[ 122  312  -77 -308  -41 -161 -195  -41  329  258 -311 -335  252  281
 -182  167 -214 -456   89  476  300  112  384 -139  -62  -43   -7 -128
  126 -214 -176 -221  161] -> 7
[  -7   85  -59  -87  139  183  -20   72  220 -168   17  -99  -16  109
 -175   72   -3 -170  226   64 -100  -62  -65  -97  -82 -241  250  200
   20 -404 -215  -75 -274] -> 2
[ -80  -46  -33   74  -60  287 -185  134 -292 -307  -64  -74 -115   38
  201  -35  264  135  198 -135   50  326  -54   -7    3   69  310  130
  135    2  -76  218 -427] -> 8
[  25  -97  -93  -14  242   69 -136  264   66  -79  -35  -42   32  311
 -161  -22  -87   40  200 -190  109 -109 -112   36 -196 -214 -308 -110
 -219  284 -276  -38  -16] -> 0
[ -85 -541 -325  287   -3  175 -193 -101 -168  245  221   12   73  118
  -28  -77  192  150   77  -19  144 -331  134  422  -33  223  -90 -181
 -397 -243  253  359 -342] -> 5
[ 187  -40   47 -177   53  -39 -276  176   48 -140  180   89 -261  -24
   -4  -87   85   -6 -164  125  -59   60  120  249 -214  340   78  173
  239  -58 -126  406 -164] -> 4
[ 297  -27  -65 -268 -158 -278 -454   37  453 -242  189   53   66  387
 -199   76 -452   33   62   39  336 -306   66  511 -325 -298 -243  123
 -170  -52 -236  -23  341] -> 3
[ 269   21 -235  183 -133  269 -147 -117  101 -434   82 -129 -208  129
 -260   19  -83  448  401  121  114   -7  -34 -109  112  -95  354  -42
 -231 -327  -97   -3 -141] -> 8
[ 274  -47  195  206 -239 -218 -549   33  370 -329  223   30 -235  -83
  268  -53 -178  247 -162 -154   60  397  229  153  110  421  132   52
  -31 -425 -321 -200   48] -> 9
[ 124 -361  -69  -17   36  -55  -52  -83  176   14  -20   92  227 -280
  -24 -130 -196  -84   17 -146  176   90   38  321  255   18 -173   74
 -189 -435  -69  254 -211] -> 2
[ -69  132 -121   39  325  -43   64  159   15   19 -332  -23  -32  100
  174   85   47  111  110  107  140  327 -152   43  301 -899   21   72
 -336   79  128 -421 -566] -> 9
[ 160  -19  -53  -59   18 -149 -276  -47  126 -171 -125 -294  248  445
  -69  232 -149  -38  180 -216  134 -303 -145   49 -520 -120 -223  -16
 -430  -55  -88  -52  103] -> 1
[  68   89  -77 -370  205 -233 -183  257  102 -203 -194 -195  178  260
 -212  113 -145 -179  -83  -17    4  124 -132  -43   -4 -267  -89   84
 -138   -5 -220 -453  204] -> 6
[ 352  147 -331 -218  349  -71 -181 -168 -282 -363  183   89    9  505
  -98  171 -127 -178   17 -338  101 -668 -294   26 -289 -120 -190  -38
 -369  290 -281   61   45] -> 7
[-176   31 -251  238   55 -347 -337  -62 -123  265  144  247  -33  536
  415 -327  137 -152   52 -169  182 -728  -91   16 -335 -419 -280   19
 -305  225 -218  -83 -449] -> 9
[  85  -10   55 -178 -102  -68 -288   50   -4 -203  -94 -205   26  359
 -107   56  -90   37   69 -231  -42   -5   53 -157   24  185  271  150
  -37 -223 -201   62 -196] -> 7
[ 164   18   49 -228   64 -105 -188 -189  238 -134 -104   59  157  483
   28   63   37 -173  276 -451  -99 -609 -146 -366 -259  -57 -322   35
 -387   10  -48 -186  -72] -> 5
[-267 -148   84  -47   42 -148   58   84  244  236  -51  380  179  123
  152   68   74 -134  145 -228 -273 -324 -217  -22  -93 -521 -201  237
 -139  340   30 -137 -286] -> 6
[  16 -227  192   97  -62 -348  131 -154  311    5 -495 -425   -9 -204
    8 -204 -303   27   65   36  -41  495 -124  107  250  154  -59  303
   10 -631  -82  337   27] -> 4
[  -7  -18 -364  179   25 -325 -224 -469   53   78 -463 -611   -1  423
  385   26 -201 -325   78  345  395  112   89  257 -143   71 -241  129
 -245 -707 -194  140 -242] -> 3
[ 374   -2 -222  103  213 -115 -260 -186   99 -274  267  -16 -285  -58
  340  -65  414  374  179  250  187   58  248 -289 -217 -166 -118  -62
 -100  230  430 -367  416] -> 6
[ 290  103   17 -371  135 -244 -163  -45  -23 -279 -116 -340  102  145
 -108   61   19 -328   -6 -392   44  -99  -99 -252  223  179    7   33
   40   17  -50  312  -98] -> 8
[-202 -120   21   26 -168 -157 -461  159  157 -272  141 -232   17  256
   98  147  211   11  131 -113 -135  -15  -30   49 -133 -147  299  239
  -93 -400 -260 -175 -379] -> 7
[ 196  133  129 -199  -22  -90 -152   78  321 -368   60  -19   96   95
 -376   54   95 -183  201 -251 -210 -389 -228 -286  -30  -37 -171    2
   15  128 -260   -8   55] -> 9
[ 262   73  119 -264 -168   70 -289 -247  156 -540 -372 -256 -124  224
 -161  142 -182  134  264   57   89  185   23  101  -70  413  340  305
  269 -282  -31  357  -35] -> 0
[ -39   61 -113 -179    2 -283   99  -12   97   61 -405 -246  149  210
   27   36  -55 -308 -290   -4  151  462  137 -178  653 -432 -434   87
  -84  -72  155 -632   -6] -> 7
[  21   16  218 -286   52    2 -243  -63  211 -327 -255  -59  119  105
  255  176   86 -268  262  -44 -141 -157   20  199  -59   42  264  115
   88 -431   43  194 -489] -> 3
[  54   -5  -60  -25   37  -94 -468  145  112 -625 -263 -219  -49  368
  256  134   55  -90  128 -208   27   91 -285  148  -49 -113  315  165
 -127 -314 -143  175 -676] -> 4
[ 143 -132  -60 -236   -6   -3 -432 -155  -56 -357   74   11 -184  302
  112  -55  153  166  226 -283   95 -256   81  100   62  -26  193  242
 -151 -278   68  212 -450] -> 5
[  -8 -198  -20 -137   82  171 -279   63  -50 -240  -37 -119  -89  106
 -106   44   34   -2   52  -57  -53  -69  -51  269 -179  563  162    9
   25 -267  -88  261 -294] -> 1
[-105  -65   66 -157  128  134  -61  -17  -86   76  144   98  -24 -104
   98   47  110 -214   50 -136 -138 -236  -87  156 -197  263  185  -85
  -59 -328  -17   75 -201] -> 1
[ 509  -37    1  365  -32   99   77 -392  152  132   -8 -189 -446 -284
 -109  210 -137  307  -15   41  246  815  -52  316   28  533 -146  186
 -149 -109   39  295  447] -> 8
[-103 -159 -178  643 -202 -323 -272 -491  122   20  132   77 -471  299
  487 -241  198  191   -3 -182  207  -21 -102  -31  -29  103 -257  410
  -66  153  -13 -142 -161] -> 7
[ 206   77  194 -248 -211  131   29  -56   27 -206  285   27 -171 -190
 -242  -31 -161  174 -211  157    4   44  217  139 -226  250  240  214
  264 -199  128  409   20] -> 4
[  43  -91 -137 -135 -241  124 -196 -243   20 -208 -209 -235  -97  196
  -65   50  -92   86  254  176  249  125   85  322 -190   12   23  274
   19 -426   32  305 -120] -> 1
[ 256   22  115 -441 -112  238 -181 -258  329 -714 -142 -137   44   50
  -74  132 -299  -27    2 -179  168  250   16  -45  -81  508   -7  -88
 -112 -529  192 -429  229] -> 6
[ -76 -171   32 -393   36 -134 -224 -343  310 -647 -253 -187  127  377
  197  162 -329   28  443 -590  -22 -362 -217 -130   85  -80 -110  113
 -234 -104   -3  -81 -118] -> 6
[ -66   67   24 -166  -38  -39 -111  136  537 -371  125 -162  342   80
 -338   85 -159 -272  204  -46  101 -187  -80 -214 -152 -494   79  239
  195  -10 -185 -218   31] -> 2
[  12   92 -170   -9 -101 -235 -322 -385  -57 -179  174    4  -89  240
  233 -108   91  -84   84  -67  203 -464  -65  -81 -429  -39 -173  191
 -172 -178 -269  -52 -194] -> 0
[ 199  -31  159 -418  -64    7 -199  -87  119 -481 -186   22   46   53
   38   39 -100  101  259 -235    2  -23   80   14  222 -253   96  251
  -81 -334  -23  154 -347] -> 5
[   9  -25 -108 -228 -139 -237 -258    4  111 -321  202 -121  134  371
 -152   -9  -82   -7  -32 -126  -85 -574   76 -178  -98  -52 -227  -43
  -94   40 -125 -140  115] -> 4
[ -41  -76   51  115 -120  -41 -430   89  252 -135  259 -154  -11  118
   84  -48   81  -98  134  -36   57   19  105  193 -371  -59  293  202
  -79 -637 -275  -30 -220] -> 4
[ 171  169  160 -332   89   86 -293   67  111 -475  -84 -359   60  288
  -34  317 -258 -129  141 -329  -89  104   14  -77   30  211  598   18
   30 -444 -152   41  -98] -> 9
[  73   12 -150  125 -126 -154   31 -448  498  -49 -100   43  170 -165
   41   -5 -108 -275  -95  237  568  250  -66   69 -195 -342 -551  300
  -67   -2  243 -533  112] -> 1
[ 287  -60 -304 -282  -82  370 -228   48  -72 -462  325  226 -157  372
 -169 -296   30 -165  258 -357  285 -441 -100  -52 -355   -1 -447 -238
 -121  -41 -219  185  247] -> 0
[ 297  252 -357 -268  489  -92 -110 -321   28 -376 -139 -279 -238  314
  -92  -35 -121 -113   33  -61  241  -70  -56 -604  425  162  -13  -99
 -148  -29  -52 -600  111] -> 5
[ 273 -194 -148  -65  -29 -320 -302 -554  132  -17 -257 -209 -265  294
   42  -74  -83  349  430 -283  325 -139  150   10  501  155 -215  171
  -28  306  243  577  -30] -> 9
[  51   72 -131   -8 -448 -422 -306 -683  182  394 -415 -316  136  396
   53  147 -177 -162  -29   41  439  116  126  173  -34  178 -485  245
 -397 -418  -34 -195    1] -> 9
[ 271  107   15 -147   59   54 -346  132  -28 -378 -110  -42    4  237
    6  274 -174  -48  154 -228  107  242  -79  239  -22 -158  341  188
  -97 -162 -390  194 -251] -> 7
[ 146 -103 -235    2  173  -14 -345   39   29 -504  -39   87    0  277
   15 -106  -41  -55  210 -299   65 -297 -459  126 -124   87 -204 -170
 -366 -109 -357 -150  -37] -> 9
[ 212   87  300  191  -68 -109 -475   81  353 -499 -158 -194 -140  363
   29  117 -103   83  122 -382   32    1  -80  275  -13   89  213   63
 -100 -118 -137  203 -355] -> 4
[ 146  300 -393  201  -27  -71  -77 -523  -29  469   32 -121 -606  256
   91  299 -268  352   18  379  319  330   -2   98  -44  120   63  139
 -403 -122 -235 -297   80] -> 8
[ 144  -87 -171  338 -137  483 -133 -113  -73  -27  461  138 -416   14
 -113 -265  279  643  429 -210  188  178  217 -455  117 -167  321   87
 -261 -187   39 -229 -211] -> 9
[  86 -123 -164 -222  -15   47 -149 -148   47 -215 -131  189   23    9
 -148 -102  198   89  555 -175   92  -92 -276 -136  127 -308  -52  185
 -100   -2  -20 -261  232] -> 1
[ 265   79 -285  338  -99 -354  166 -309  169  155  546  179 -336 -304
   30 -228  -84  191 -434  324  312  105  -43 -243 -112 -276 -143  419
    0  206   88  -96   67] -> 8
[  27   79  192    8   -9  -98 -244   21  258 -318   78 -120  -38 -133
   33  107   25 -105   45   33  -45   63  -23   81 -109   32  364  199
  185 -295 -205  114 -315] -> 0
[ 132   64    9 -259  -71  408  -19   43   99 -318   19  -70  -66   -7
 -293    3  -26  -83  316 -118  -55  163    1 -222  243   87  504   65
  139 -504 -116   66 -203] -> 8
[ 512  129 -285  -34  151 -191 -390 -415  271 -409   24  284 -213  200
  220   86   71  314  149 -134  365  -99 -112 -369   63 -261  120  374
 -283  250  201 -300 -451] -> 2
[ -97  -55  316 -252  -42 -130 -176  228   34  114   -3    1   27 -122
   53   50   88   55 -103   10 -126  127  245  192   50   82   46   46
   81  -44  -70  110 -330] -> 7
[ 133 -288  163  430 -194 -300 -263  131  510  119   32 -203  160 -170
  179 -111  -23  -39  -16 -229    6  245  253 -213  296  430 -238 -330
   37   -3  -28  149  206] -> 9
[ 226  158 -223 -197  122 -499 -219 -365  369 -358 -184 -157  -22  178
  561  263 -462 -423   -8 -157  113 -147 -106 -282  201   54  -41   28
   51    0 -254  333 -233] -> 4
[ 190  102   23  -17   44  222 -323  -75  -82 -164 -218  -45 -220  192
   32   37  -20  169  280 -130  213  198  -91  324 -115  166   73  -76
 -352 -352 -235   51 -308] -> 9
[  67    0  -85  -13  118 -108 -143  -70   12 -169   39   14  -91  243
  283  -60  -25   57  211 -319   15 -322    5 -198    4 -301 -200 -131
 -295   94  -88   22 -162] -> 6
[ 267 -281 -152   65   53 -425 -448 -138  109 -210  255 -461  128  454
  182   75 -389   33 -256 -459  129 -193  363 -314  -18  790  -38 -146
   79  216   86    5  730] -> 1
[  50  125  250 -113  134 -224 -195 -108  415 -178 -149  -48  142   21
  214  149  -94 -162  230  -88   34 -257  -29  -74 -267  -54 -129  -54
  -24  120 -132    7 -208] -> 0
[-162 -131  -57 -448 -121    9  -96   25  228 -377   89  128  258  297
  101    9 -320 -110  308 -287 -108 -495   73 -135  -34 -480 -136   98
  -18  -99 -199   -2 -127] -> 4
[  81  -84  195 -309   44  140  -88  207 -108 -426 -139 -194   12  156
 -117  -56  -99  203  115 -195 -275   15  204 -232  163  269  454  137
  297  -98   17  430 -245] -> 4
[ 194  -70   -8 -243    9  -45 -397 -211   76 -580  136 -135  -87  216
  145   75   14   14  321 -268  141 -321  -34  201 -135   39  182  136
   32 -185   37  334  -40] -> 3
[-385 -418 -377  -52  210  236  490  115    9  488 -306 -304  154  158
 -260   -7 -169  171 -102  412 -276  416  307 -479  512  -32   38   49
 -118 -402  395 -752  -33] -> 1
[ 130  -75 -245  -79  -21  -60 -333  -34  269 -432  -10  -19  -66  189
  423  -59  -21   -1  268 -164  352  116 -151 -117 -274 -511 -155   58
 -391 -280  -47 -136 -313] -> 6
